Below are the code and all the weights of a small trained network. Each question names an input and a target symbol and asks about switching units off, where a switched-off unit gives its printed mean instead of its output.

import numpy as np


def w(rows, s, z=0):
    codes = np.array(rows[::2]) - 128.0
    scale = np.full(codes.shape[1], s)
    scale[-1] = z or s
    return codes * scale


def norm(h):
    return h / np.sqrt((h * h).mean(-1, keepdims=True) + 1e-5)


def f(y):
    return np.maximum(y, 0)


def softmax(a):
    e = np.exp(a - a.max(-1, keepdims=True))
    return e / e.sum(-1, keepdims=True)


def log_softmax(a):
    a = a - a.max(-1, keepdims=True)
    return a - np.log(np.exp(a).sum(-1, keepdims=True))


def net(x, mask):
    ids = ['αγδεζηθλστφψ'.index(c) for c in x.split()]
    T = len(ids)
    res = E[ids] + P[:T]
    q, k, v = (norm(res) @ M[0].T for M in (Q, K, V))
    z = softmax(np.where(np.tri(T) > 0, q @ k.T / 4**0.5, -1e9)) @ v
    res = res + np.where(mask[0], z, O[0][:, -1]) @ O[0][:, :-1]
    y = f(norm(res) @ A[0][:, :-1].T + A[0][:, -1])
    res = res + np.where(mask[1:25], y, B[0][:, -1]) @ B[0][:, :-1]
    return log_softmax(norm(res)[-1] @ U[:, :-1].T + U[:, -1])


Q, K, V, O, A, B = {}, {}, {}, {}, {}, {}
E = w([
[187,95,244,116,162,47,133,99],'α',
[114,212,179,149,218,140,180,129],'γ',
[111,153,61,113,60,100,88,43],'δ',
[128,168,49,126,132,208,96,206],'ε',
[130,109,175,195,143,188,112,12],'ζ',
[170,54,164,98,119,63,64,144],'η',
[112,188,162,166,142,137,118,239],'θ',
[191,128,211,177,199,218,105,118],'λ',
[105,179,101,253,94,164,136,80],'σ',
[62,185,88,131,168,143,243,91],'τ',
[145,114,137,67,184,93,157,33],'φ',
[195,62,103,109,143,56,107,58],'ψ',
],0.017)
P = w([
[114,104,111,195,155,180,91,106],'0',
[113,69,161,129,75,171,124,96],'1',
[136,164,104,170,164,134,93,119],'2',
[147,105,153,132,76,149,154,112],'3',
[116,184,101,127,186,85,88,133],'4',
[179,133,147,134,81,152,183,133],'5',
[87,186,77,69,194,38,90,169],'6',
[200,155,148,130,81,146,195,138],'7',
[57,168,63,43,189,1,77,203],'8',
[222,169,150,126,73,146,203,137],'9',
],0.01)
Q[0] = w([
[122,157,150,159,152,173,152,77],'h1',
[70,182,105,111,119,152,159,145],'h1',
[163,115,2,129,88,149,93,93],'h1',
[112,135,124,74,128,80,163,42],'h1',
],0.018)
K[0] = w([
[116,183,168,194,114,186,173,34],'h1',
[10,245,81,148,124,161,186,164],'h1',
[137,90,5,158,44,139,103,74],'h1',
[97,132,118,79,155,58,181,7],'h1',
],0.011)
V[0] = w([
[166,141,125,124,115,255,138,39],'h1',
[155,28,127,76,181,127,29,73],'h1',
[235,143,183,170,107,175,168,118],'h1',
[221,198,122,58,132,47,172,146],'h1',
],0.0049)
O[0] = w([
[132,142,198,68,121,87,54,175,163],'h1',
[119,184,72,149,131,169,168,171,214],'h1',
[2,128,49,63,124,59,127,134,243],'h1',
[85,98,133,145,109,215,71,106,253],'h1',
],0.0088,0.0017)
A[0] = w([
[161,116,34,141,205,151,98,151,103],'n1',
[163,109,129,254,178,248,94,70,92],'n2',
[144,191,173,105,156,128,175,158,179],'n3',
[78,52,124,60,122,74,42,160,129],'n4',
[85,97,125,220,192,182,117,108,115],'n5',
[104,149,165,100,75,129,79,124,74],'n6',
[17,101,97,148,163,189,69,123,127],'n7',
[61,77,140,23,86,169,128,150,62],'n8',
[219,200,110,118,66,184,229,114,129],'n9',
[141,183,114,202,107,94,6,151,129],'n10',
[176,181,173,162,184,113,32,113,168],'n11',
[69,152,75,52,158,74,101,199,180],'n12',
[115,206,193,170,113,94,169,183,1],'n13',
[143,176,138,168,46,194,130,159,101],'n14',
[231,121,192,91,133,116,170,149,156],'n15',
[194,162,44,123,132,105,40,106,152],'n16',
[151,120,183,151,219,153,152,98,173],'n17',
[53,90,126,126,76,189,192,161,141],'n18',
[145,157,133,196,145,242,130,97,108],'n19',
[64,80,203,92,46,206,121,141,92],'n20',
[156,213,110,125,152,23,174,179,118],'n21',
[163,188,144,46,93,37,169,168,71],'n22',
[70,106,128,132,72,167,197,70,151],'n23',
[107,206,152,62,80,71,167,96,60],'n24',
],0.0087,0.0041)
B[0] = w([
[86,216,198,150,146,99,151,117,201],'n1',
[202,167,2,224,51,212,208,199,184],'n2',
[125,128,128,97,59,91,104,150,217],'n3',
[155,107,69,178,100,169,141,89,174],'n4',
[146,200,49,148,164,167,99,123,178],'n5',
[70,127,135,180,131,131,121,100,160],'n6',
[185,225,69,165,158,69,211,153,157],'n7',
[114,164,134,206,163,186,162,50,151],'n8',
[169,121,241,128,58,145,182,245,177],'n9',
[141,141,116,127,198,120,167,123,235],'n10',
[87,87,95,124,119,173,161,105,253],'n11',
[170,59,99,73,153,41,97,40,195],'n12',
[175,157,153,100,130,93,141,137,166],'n13',
[155,133,188,211,83,158,167,98,167],'n14',
[156,182,174,80,58,122,160,149,205],'n15',
[117,145,143,69,170,102,129,193,249],'n16',
[138,179,108,158,116,138,147,170,255],'n17',
[114,88,95,188,116,188,120,191,143],'n18',
[215,102,78,180,13,132,187,129,162],'n19',
[14,131,38,92,157,103,108,103,164],'n20',
[143,84,169,46,149,118,47,159,204],'n21',
[176,113,113,139,123,139,213,195,186],'n22',
[158,81,141,117,180,137,63,133,181],'n23',
[176,133,143,151,160,157,95,198,209],'n24',
],0.0071,0.0067)
U = w([
[154,115,192,144,56,79,228,46,156],'α',
[86,235,158,51,243,58,66,160,108],'γ',
[193,154,115,109,24,116,1,117,144],'δ',
[171,226,67,195,132,117,220,129,129],'ε',
[60,129,151,149,130,138,76,76,254],'ζ',
[146,23,48,132,73,145,124,115,184],'η',
[38,104,89,160,74,16,130,218,73],'θ',
[41,188,94,42,45,107,152,89,102],'λ',
[158,166,205,224,161,39,95,77,105],'σ',
[102,62,162,126,207,190,152,195,114],'τ',
[204,135,161,80,171,195,135,28,126],'φ',
[228,42,61,45,146,67,70,129,149],'ψ',
],0.0078,0.0052)

Each question gives the input, a string of symbols that net reads in full, and the target symbol t.
The units are the heads (4 rows each of Q, K, V and O) and the neurons (one row each of A and B). Each row of codes is followed by its name. A weight is (code - 128) times the scale printed after its matrix; where a second scale follows, it is the last column's (O, A, B and U).
mask holds one flag per unit, heads first, then neurons. A switched-off unit (its flag False) gives its mean, the last column of its rows in O or B, instead of its output. The means were averaged over made-up inputs and are rounded, as every weight is.
A unit's drop is (log p(t) with every unit on - log p(t) with that unit switched off) / (log p(t) with every unit on - log p(t) with every unit switched off).
The circuit of an input: a set's keep is (log p(t) with only the set's units on - log p(t) with every unit switched off) / (log p(t) with every unit on - log p(t) with every unit switched off). Starting from the 12 units with the biggest drops (on a tie, the unit counted first), units are removed one at a time, each time the one whose removal leaves the highest keep (on an exact tie, the one counted first), for as long as the keep stays at least 0.8.
circuit, biggest first: the units of the circuit, biggest drop first
k most important neurons: the k neurons with the biggest drops, biggest first
drop when u is switched off: that unit's drop, to one decimal
input ζ η λ ε ε τ ε δ γ, target ε: circuit, biggest first	[h1, n2]
input α α τ τ, target τ: circuit, biggest first	[n23, h1, n18]
input γ α δ, target ε: circuit, biggest first	[h1, n10, n21]
input ζ λ α ψ ψ α δ, target ε: circuit, biggest first	[h1, n10]
input θ ψ α ε ε, target γ: 2 most important neurons	[n1, n16]
input θ τ η δ δ α δ α α, target ψ: circuit, biggest first	[n4, n12]
input γ δ θ δ λ ψ ε, target ε: circuit, biggest first	[h1, n1, n19]
input ζ θ τ δ τ, target γ: circuit, biggest first	[n2, n21, h1]
input τ α δ η η, target γ: circuit, biggest first	[h1, n1, n16]
input η ψ ε φ, target φ: 2 most important neurons	[n8, n16]
input α ε α δ ε, target γ: circuit, biggest first	[n1, h1, n2]
input λ ε λ, target γ: most important neuron	[n21]
input α η ψ τ γ α ψ, target γ: circuit, biggest first	[h1, n1, n16]
input α θ ζ δ α γ, target γ: circuit, biggest first	[h1, n2]
input θ σ λ ψ α τ τ, target γ: most important neuron	[n2]
input θ δ δ, target γ: 2 most important neurons	[n16, n2]
input θ λ θ σ τ η ψ τ θ, target ψ: 2 most important neurons	[n12, n21]
input α α φ, target ε: drop when n11 is switched off	0.0
input ε ζ δ λ θ α τ η, target η: drop when h1 is switched off	0.7
input α α δ α ψ θ η δ ψ, target γ: drop when n19 is switched off	0.1
input α γ γ ζ α α η σ ψ, target ε: drop when h1 is switched off	1.5
input α η τ α θ ζ α σ θ δ, target δ: most important neuron	[n24]
